Moves between nodes:
z127 d z493
z127 i z429
z127 l z175
z127 k z894
z844 d z817
z844 r z25
z844 i z563
z844 l z62
z977 d z991
z977 r z705
z977 i z957
z977 l z817
z112 d z652
z112 r z663
z112 i z488
z112 l z33
z245 d z453
z245 r z727
z245 l z183
z245 k z327
z794 d z538
z794 r z588
z794 i z652
z794 l z509
z991 d z805
z991 r z48
z991 i z656
z991 l z227
z789 d z305
z789 r z401
z789 i z922
z789 l z239
z789 k z481
z183 d z889
z183 r z612
z183 i z245
z183 l z850
z183 k z107
z870 d z966
z870 i z175
z870 l z836
z870 k z98
z839 d z347
z839 r z23
z839 i z227
z155 d z922
z155 r z840
z155 i z497
z155 l z172
z155 k z889
z382 d z33
z382 r z66
z382 i z256
z382 l z957
z33 d z794
z33 r z919
z33 i z112
z33 l z656
z563 d z977
z563 r z203
z563 i z547
z563 l z844
z652 d z895
z652 r z850
z652 i z107
z652 l z794
z469 d z727
z469 r z498
z469 l z584
z469 k z938
z695 d z839
z695 r z731
z695 i z817
z137 d z886
z137 r z319
z137 l z365
z772 d z137
z772 r z453
z772 l z95
z719 d z680
z719 r z901
z719 i z588
z719 l z807
z719 k z509
z387 d z836
z387 i z646
z387 k z414
z705 d z48
z705 r z513
z705 i z890
z705 l z638
z705 k z977
z610 d z144
z610 i z498
z610 l z715
z610 k z584
z62 d z695
z62 r z413
z62 i z844
z680 d z890
z680 r z894
z680 i z386
z680 l z203
z680 k z547
z663 d z850
z663 r z305
z663 i z521
z663 l z919
z663 k z112
z547 d z957
z547 r z680
z547 i z538
z547 l z563
z579 d z901
z579 r z45
z579 i z565
z579 l z317
z579 k z403
z509 d z547
z509 r z719
z509 i z794
z509 l z805
z317 d z311
z317 r z292
z317 i z579
z317 l z351
z317 k z48
z588 d z386
z588 r z483
z588 i z850
z588 l z719
z588 k z794
z612 d z155
z612 r z144
z612 i z727
z612 l z896
z612 k z183
z871 d z646
z871 i z292
z871 l z251
z871 k z351
z171 d z734
z171 r z351
z171 i z48
z171 l z23
z171 k z227
z175 d z742
z175 i z127
z175 l z870
z175 k z102
z583 d z883
z583 r z704
z583 i z196
z583 k z731
z497 d z437
z497 r z975
z497 l z155
z497 k z453
z107 d z95
z107 r z183
z107 i z327
z107 l z652
z534 d z610
z534 i z273
z534 l z401
z534 k z922
z817 d z227
z817 r z638
z817 i z977
z817 l z695
z144 d z840
z144 i z146
z144 l z248
z144 k z612
z483 d z963
z483 r z372
z483 i z896
z483 l z901
z483 k z588
z919 d z588
z919 r z565
z919 i z663
z919 l z403
z919 k z33
z656 d z509
z656 r z403
z656 i z33
z656 l z991
z538 d z382
z538 r z386
z538 i z895
z538 l z547
z273 d z498
z273 l z534
z273 k z437
z883 d z414
z883 r z251
z883 i z351
z883 k z23
z227 d z60
z227 r z171
z227 i z991
z227 l z839
z60 d z844
z60 r z734
z60 i z805
z60 l z347
z734 d z25
z734 r z20
z734 i z807
z734 l z602
z734 k z60
z274 d z481
z274 r z172
z274 i z889
z274 l z386
z274 k z895
z146 d z975
z146 l z144
z146 k z727
z413 d z731
z413 r z168
z413 i z25
z413 k z62
z256 d z112
z256 r z481
z256 i z365
z256 l z382
z807 d z203
z807 r z311
z807 i z719
z807 l z734
z807 k z805
z239 d z565
z239 r z529
z239 i z789
z239 l z868
z239 k z66
z372 d z429
z372 i z248
z372 l z206
z372 k z483
z896 d z172
z896 r z248
z896 i z612
z896 l z483
z896 k z850
z638 d z171
z638 r z196
z638 i z705
z638 l z731
z638 k z817
z529 d z526
z529 i z401
z529 l z493
z529 k z239
z319 d z938
z319 r z437
z319 l z176
z319 k z137
z429 d z529
z429 i z854
z429 l z127
z429 k z963
z521 d z183
z521 r z584
z521 i z938
z521 l z663
z521 k z488
z889 d z176
z889 r z155
z889 i z453
z889 l z274
z889 k z95
z453 d z319
z453 r z497
z453 l z889
z453 k z772
z203 d z705
z203 r z102
z203 i z680
z203 l z25
z203 k z563
z327 d z772
z327 r z245
z327 l z107
z957 d z656
z957 r z890
z957 i z382
z957 l z977
z890 d z403
z890 r z868
z890 i z66
z890 l z705
z890 k z957
z48 d z807
z48 r z317
z48 i z403
z48 l z171
z48 k z991
z963 d z239
z963 r z429
z963 i z172
z963 l z894
z963 k z386
z850 d z274
z850 r z896
z850 i z183
z850 l z588
z850 k z652
z493 d z45
z493 i z529
z493 l z742
z493 k z868
z840 d z534
z840 i z975
z840 l z854
z840 k z155
z727 d z497
z727 r z146
z727 l z612
z727 k z245
z894 d z868
z894 r z127
z894 i z963
z894 l z102
z894 k z680
z886 d z327
z886 r z938
z886 l z488
z938 d z245
z938 r z469
z938 l z521
z938 k z886
z481 d z663
z481 r z789
z481 i z176
z481 l z66
z481 k z256
z646 d z870
z646 i z388
z646 l z387
z646 k z20
z248 d z854
z248 i z144
z248 l z372
z248 k z896
z251 d z387
z251 i z871
z251 k z883
z437 d z469
z437 r z273
z437 l z922
z437 k z319
z172 d z789
z172 r z854
z172 i z155
z172 l z963
z172 k z274
z966 d z871
z966 i z742
z966 l z704
z966 k z196
z742 d z292
z742 i z493
z742 l z966
z742 k z513
z922 d z584
z922 r z534
z922 i z437
z922 l z789
z922 k z176
z715 d z248
z715 i z610
z715 l z526
z715 k z305
z168 d z583
z168 r z836
z168 i z98
z168 k z413
z386 d z66
z386 r z963
z386 i z274
z386 l z680
z386 k z538
z565 d z483
z565 r z526
z565 i z305
z565 l z579
z565 k z919
z311 d z102
z311 r z388
z311 i z901
z311 l z20
z311 k z807
z388 d z175
z388 i z206
z388 l z646
z388 k z311
z305 d z896
z305 r z715
z305 i z584
z305 l z565
z305 k z663
z602 d z413
z602 r z414
z602 i z734
z602 k z347
z365 d z488
z365 r z176
z365 i z137
z365 l z256
z854 d z401
z854 i z840
z854 l z429
z854 k z172
z403 d z719
z403 r z579
z403 i z919
z403 l z48
z403 k z656
z23 d z602
z23 r z883
z23 i z171
z23 k z839
z414 d z168
z414 r z387
z414 i z20
z414 k z602
z975 d z273
z975 l z840
z975 k z497
z895 d z256
z895 r z274
z895 i z95
z895 l z538
z351 d z20
z351 r z871
z351 i z317
z351 l z883
z351 k z171
z176 d z521
z176 r z922
z176 i z319
z176 l z481
z176 k z365
z836 d z704
z836 i z870
z836 k z168
z206 d z127
z206 i z372
z206 l z388
z206 k z901
z20 d z98
z20 r z646
z20 i z311
z20 l z414
z20 k z734
z498 d z146
z498 l z610
z498 k z469
z401 d z715
z401 i z534
z401 l z529
z401 k z789
z25 d z638
z25 r z98
z25 i z203
z25 l z413
z25 k z844
z901 d z894
z901 r z206
z901 i z483
z901 l z311
z901 k z719
z805 d z563
z805 r z807
z805 i z509
z805 l z60
z45 d z206
z45 i z526
z45 l z292
z45 k z579
z526 d z372
z526 i z715
z526 l z45
z526 k z565
z347 d z62
z347 r z602
z347 i z60
z95 d z365
z95 r z889
z95 i z772
z95 l z895
z196 d z351
z196 r z966
z196 i z513
z196 l z583
z196 k z638
z292 d z388
z292 i z45
z292 l z871
z292 k z317
z704 d z251
z704 i z966
z704 k z583
z731 d z23
z731 r z583
z731 i z638
z731 k z695
z513 d z317
z513 r z742
z513 i z868
z513 l z196
z513 k z705
z102 d z513
z102 r z175
z102 i z894
z102 l z98
z102 k z203
z868 d z579
z868 r z493
z868 i z239
z868 l z513
z868 k z890
z488 d z107
z488 r z521
z488 i z886
z488 l z112
z66 d z919
z66 r z239
z66 i z481
z66 l z890
z66 k z382
z584 d z612
z584 r z610
z584 i z469
z584 l z305
z584 k z521
z98 d z196
z98 r z870
z98 i z102
z98 l z168
z98 k z25

The rows follow the links: the fewer symbols apart two nodes are, the more alike their rows tend to be.

Each row is also shifted at random along 11 hidden directions that mean nothing.

Row, then node:
-31 12 -7 50 27 -21 45 -25 -2 -33 -4 18 -1 70 -26 -40 14 -68 -49 22 -35 27 6 -73 32 -3 -31 32 37 -9 22 45 11 -13 24 -27 26 -39 -14 42 0: z127
6 -4 2 35 3 -1 -14 20 -4 -10 -34 78 26 -19 20 -84 20 42 35 26 45 -33 9 -46 32 27 38 57 4 -13 -12 18 -3 -10 45 -11 16 -3 28 48 20: z437
81 -31 -37 64 57 31 -40 -40 -18 -20 -8 24 12 4 104 -83 32 -35 7 37 34 -22 35 -69 13 17 38 35 6 -2 4 56 -88 21 -21 1 34 -37 13 53 40: z977
-28 30 2 52 35 25 -18 1 0 26 5 -45 26 -34 58 -11 23 36 66 -40 0 -52 6 -3 55 3 -6 42 -27 34 -3 17 12 -8 -52 13 -38 8 2 7 13: z227
-61 -1 9 -22 4 2 -19 -35 14 -12 6 24 -22 -25 -7 20 -13 15 25 -25 9 -11 26 -22 4 11 1 1 6 -12 5 0 -22 22 -18 16 43 5 -41 -82 16: z347
-60 -13 16 17 19 -16 -27 -19 -17 -16 -40 91 -34 47 -29 -37 2 76 25 88 3 39 -21 -29 -22 30 12 -24 27 -58 1 -6 -35 -32 35 -5 46 5 -48 -30 19: z704
32 15 -2 -18 -27 -31 34 26 -23 10 -11 -11 0 -14 23 48 -2 -66 17 -2 15 -15 12 -1 25 5 9 -9 -3 -30 -32 6 -15 -7 -37 49 -55 -15 12 48 36: z734
-12 -32 -9 35 14 -2 14 -11 -22 -12 14 49 -3 28 -7 -35 16 -65 -71 -2 3 63 -17 -14 -25 -3 44 -2 0 -18 38 10 -6 -11 22 -52 19 -27 37 44 -6: z715
9 13 -6 0 9 53 22 -12 9 24 33 -57 11 -1 19 6 19 -64 -11 -3 -39 -27 -12 -9 37 -15 -51 13 -26 50 10 14 4 -22 -41 24 -12 -2 4 -7 14: z919
-53 -33 -17 -8 11 -11 -12 -8 -1 -1 -25 15 3 -15 -27 0 -13 52 56 53 26 -11 1 -6 14 0 0 2 32 1 -34 14 17 -19 -40 14 -23 -2 1 -29 37: z168
-12 19 -11 12 13 0 49 9 -11 10 28 28 -28 -7 -24 -13 -41 -82 -66 55 0 -11 -3 -46 4 -38 -19 6 2 -1 -36 34 -20 -37 26 -40 16 -9 1 -46 -23: z481
-24 -74 -53 78 17 -14 -53 -29 4 51 -56 -22 41 -65 44 -70 -12 59 64 -33 -5 -25 -14 18 42 -38 13 31 1 -24 16 2 60 16 46 33 -83 21 42 80 -29: z239
21 91 -12 -4 -15 7 46 51 7 22 -14 -66 -25 6 -7 35 6 -64 32 -8 -30 -33 12 -28 87 3 -54 43 -2 37 -16 13 46 -32 -20 31 -54 -24 -4 23 -6: z95
-39 -24 -21 25 5 -16 -13 5 9 13 -29 -47 -26 -3 1 22 -16 20 -56 45 -31 25 -33 50 -80 -51 -6 -62 -16 -22 4 -5 11 26 68 -7 -38 1 -1 7 -7: z382
34 -10 -43 -26 -9 -25 -1 -18 -3 -16 7 -5 -24 -5 32 34 14 -94 -27 -41 15 23 47 10 -21 -9 75 -23 9 -22 -13 15 -4 25 -3 -5 -29 -76 43 77 24: z844
-20 -35 -34 -8 25 -15 -55 0 -4 5 36 -33 -33 4 16 0 2 -44 -52 31 13 81 -5 41 -46 65 48 0 4 -13 25 -30 -14 17 -12 -14 9 -17 -28 -8 30: z60
-36 -13 22 -63 -59 -53 9 -42 8 -20 -99 61 -39 28 -74 84 -35 13 63 -26 3 -21 39 -17 27 -24 15 -30 31 -47 -37 33 -24 22 32 25 -63 -17 38 -1 -2: z102
-37 -39 -4 -4 -9 -20 7 -25 -14 -9 -40 40 -24 -15 -30 -1 -28 -17 1 -49 3 33 1 -22 18 7 21 0 14 -32 30 -8 -4 16 12 4 -1 16 19 -7 0: z248
18 38 -6 51 -16 -24 46 102 -14 47 63 30 69 -13 -33 1 -50 13 -20 60 50 -27 -28 43 -20 -89 -14 -22 44 -5 -71 -13 45 -32 -21 -50 7 67 -1 13 -100: z742
14 51 -23 -9 -34 13 13 49 -5 50 -16 13 -15 -49 -18 19 -29 -7 68 24 16 -49 2 -4 54 -27 -7 5 0 -6 -45 -2 21 -31 -9 36 -33 11 9 -24 -32: z256
-30 47 2 -15 -15 -1 33 9 7 15 -4 -22 -15 -13 11 3 12 -28 1 -23 -22 -39 -11 -19 24 -17 -30 0 -24 -20 -20 6 37 -34 56 8 -24 -29 -6 34 -2: z66
27 72 28 -7 -8 -6 3 53 -3 -10 61 28 20 -15 7 -27 7 15 -41 1 28 -15 -9 4 -40 7 31 18 -21 6 -35 -23 25 -23 48 -52 54 -5 -14 3 -39: z176
14 -32 -47 -54 -9 16 -47 -7 12 26 9 -45 -42 7 -6 47 -28 -73 0 35 10 39 13 35 0 50 -4 -5 20 15 24 -23 -48 31 -51 28 0 10 -27 -56 20: z805
35 -10 1 -50 -9 30 32 9 -11 -13 42 4 1 29 1 1 45 -74 -59 -2 1 43 -22 18 -44 12 15 -46 -13 -4 29 -18 -17 -23 -12 -19 30 -36 21 53 33: z526
15 5 -11 -4 16 10 -52 60 -4 30 14 -8 14 -12 14 -75 27 64 21 18 27 40 -44 49 -11 68 38 27 -1 -3 15 -57 51 -27 22 -26 16 6 -10 57 -13: z534
-1 31 25 -50 -27 8 37 12 -6 -11 1 -47 14 -47 35 -1 32 69 26 -93 12 -56 -30 18 -10 -24 -6 -42 -35 -2 -12 -19 42 5 31 -1 1 -14 19 68 6: z529
-34 6 -1 -24 3 -16 -4 31 10 -2 33 -6 16 21 -53 -7 -7 31 2 16 33 25 -2 34 -19 14 3 1 37 24 -22 -13 48 -8 -11 -58 26 6 -19 -15 -20: z175
6 13 22 -63 27 43 -28 2 17 -28 10 -64 -30 29 13 -38 28 47 -28 61 1 6 -29 1 -25 72 -40 7 -34 55 14 -9 -37 -8 18 -17 53 -3 -34 -51 56: z319
-13 -2 -15 28 8 -2 -11 20 -6 42 26 12 15 2 16 4 9 -61 14 19 7 8 -1 13 24 10 25 21 3 -5 -9 -8 -7 -36 -38 2 -38 -10 13 27 6: z171
-36 -4 -28 48 -6 -47 15 -3 -6 -2 -54 -19 -44 1 -20 41 -20 -22 -48 8 -43 39 7 4 -26 -37 19 -27 -3 -25 9 27 32 20 51 3 -73 -33 35 34 -9: z895
141 72 40 -59 -48 26 9 102 -17 -5 28 57 5 26 11 18 67 2 -10 77 32 17 -5 34 -58 67 46 -33 -37 -12 -27 -54 -41 -57 -29 31 19 -30 9 48 53: z521

From each start, follow one symbol. Which node do you reach?
Answers are names.
new walk
26 -17 -37 -46 9 1 27 -10 -17 -25 57 45 30 -47 7 -27 -14 -75 34 -27 88 -48 56 -46 46 -6 59 40 40 35 -73 53 -2 -15 -78 -32 14 -36 62 14 27
k
z25
new walk
14 -43 -32 -9 -6 24 -23 -57 7 19 -24 75 3 47 3 -35 40 -131 42 -11 -9 14 35 -62 81 44 24 56 24 -33 43 14 -52 -22 -3 37 2 -44 29 56 28
d
z901
new walk
54 -18 -50 28 16 -12 10 -3 -7 -9 52 0 50 -50 54 -28 11 -44 13 -30 42 -30 40 -4 6 -31 49 16 18 9 -37 25 27 6 -53 1 -16 -38 35 61 13
r
z168
new walk
-13 4 28 -72 -5 36 -21 17 15 -10 38 -29 0 24 0 -31 44 8 -5 -5 10 11 -14 16 -3 85 -4 32 -31 52 25 -27 -4 -21 7 -32 47 -15 5 -10 48
r
z498
new walk
-23 47 -1 44 6 -3 10 21 3 -4 -25 -1 10 -1 66 -43 53 -1 30 2 8 -50 16 -49 31 3 10 33 -12 -16 -16 30 1 -3 48 3 3 -38 14 94 40
d
z656
new walk
-72 -68 -27 6 -14 0 -12 8 4 32 6 23 18 11 -49 -3 -15 -44 -17 32 24 33 -3 37 -3 -16 17 -9 29 3 11 -4 17 2 5 -35 -17 20 47 2 -18
d
z206
new walk
-27 -109 -38 -50 -8 10 -28 -78 5 -8 -51 4 -10 -17 -10 -1 -42 15 22 -32 41 -24 9 8 -9 -44 19 -51 18 -11 -6 45 -54 67 18 -8 -4 8 59 -20 1
d
z45
new walk
25 -39 -4 22 6 -1 11 4 -1 6 -26 -64 25 12 14 1 1 28 2 7 -20 15 -30 28 0 6 -55 -15 4 -4 30 -16 -1 28 -33 36 -25 37 -17 36 8
l
z388
new walk
-16 -7 12 38 -11 -27 40 1 -6 0 -1 37 39 -11 -17 13 -45 -16 17 -7 21 -42 18 -35 50 -28 -32 32 29 -2 -28 23 -13 12 -27 4 -1 59 -6 -33 -28
k
z807
new walk
-27 -15 30 -22 26 -11 -33 -58 11 -31 -9 -59 -34 45 15 29 3 20 -39 -12 -53 37 -17 9 -34 55 -47 -7 -21 0 50 -14 -53 37 14 3 21 9 -72 -55 17
d
z203
new walk
-27 21 -34 -42 -22 -47 16 9 5 26 20 -3 -39 22 -49 65 -25 -112 -18 9 -6 38 19 20 7 -6 22 -7 39 -20 -26 -3 37 -30 9 -22 -60 -51 9 28 -21
d
z638
new walk
-43 8 3 7 0 -8 -21 -34 14 44 -10 -19 -15 27 1 45 18 -24 18 -41 -71 29 -19 29 0 -9 -8 -21 -9 -45 39 -28 11 -22 22 25 -50 -15 -25 25 -24
k
z839
new walk
-10 25 5 -7 -4 -21 34 -39 -10 -7 12 66 -4 25 9 -17 -13 -117 -20 -52 5 -29 29 -62 48 -29 17 29 25 -40 -20 49 -31 -7 52 -43 29 -39 19 44 -46
k
z705
new walk
-48 -69 -27 10 -10 -51 -35 -49 29 3 -36 15 10 6 -54 9 -25 21 3 -17 -15 31 18 28 -13 -30 16 3 44 -24 18 -2 41 37 53 -10 -30 4 14 -1 -35
d
z868
new walk
-54 -28 -35 -27 -13 -17 13 5 -9 12 -9 33 15 -60 -40 3 -51 -6 79 -26 79 -43 33 -15 62 -35 36 20 48 23 -65 39 39 4 -55 -22 -37 10 60 -14 -4
d
z966
new walk
21 19 44 51 32 21 13 7 -6 -13 30 -9 50 17 47 -39 33 56 1 -26 1 -14 -17 -2 0 -11 -14 10 -13 23 12 4 -10 -5 -35 -26 33 17 -11 39 -2
k
z317
new walk
-15 -15 -14 26 -8 -22 -37 53 -15 14 -17 78 9 -15 -23 -59 -7 35 0 65 52 22 -15 18 -17 20 60 26 14 -29 -24 -19 27 -26 57 -35 -9 11 29 35 -23
d
z584
new walk
-12 -42 -53 -15 1 1 -5 -23 11 -11 35 -35 -32 -9 -34 29 -34 -54 -81 30 -3 35 15 28 -59 -40 10 -39 14 27 2 15 10 37 2 -36 10 -19 13 -47 -7
i
z895
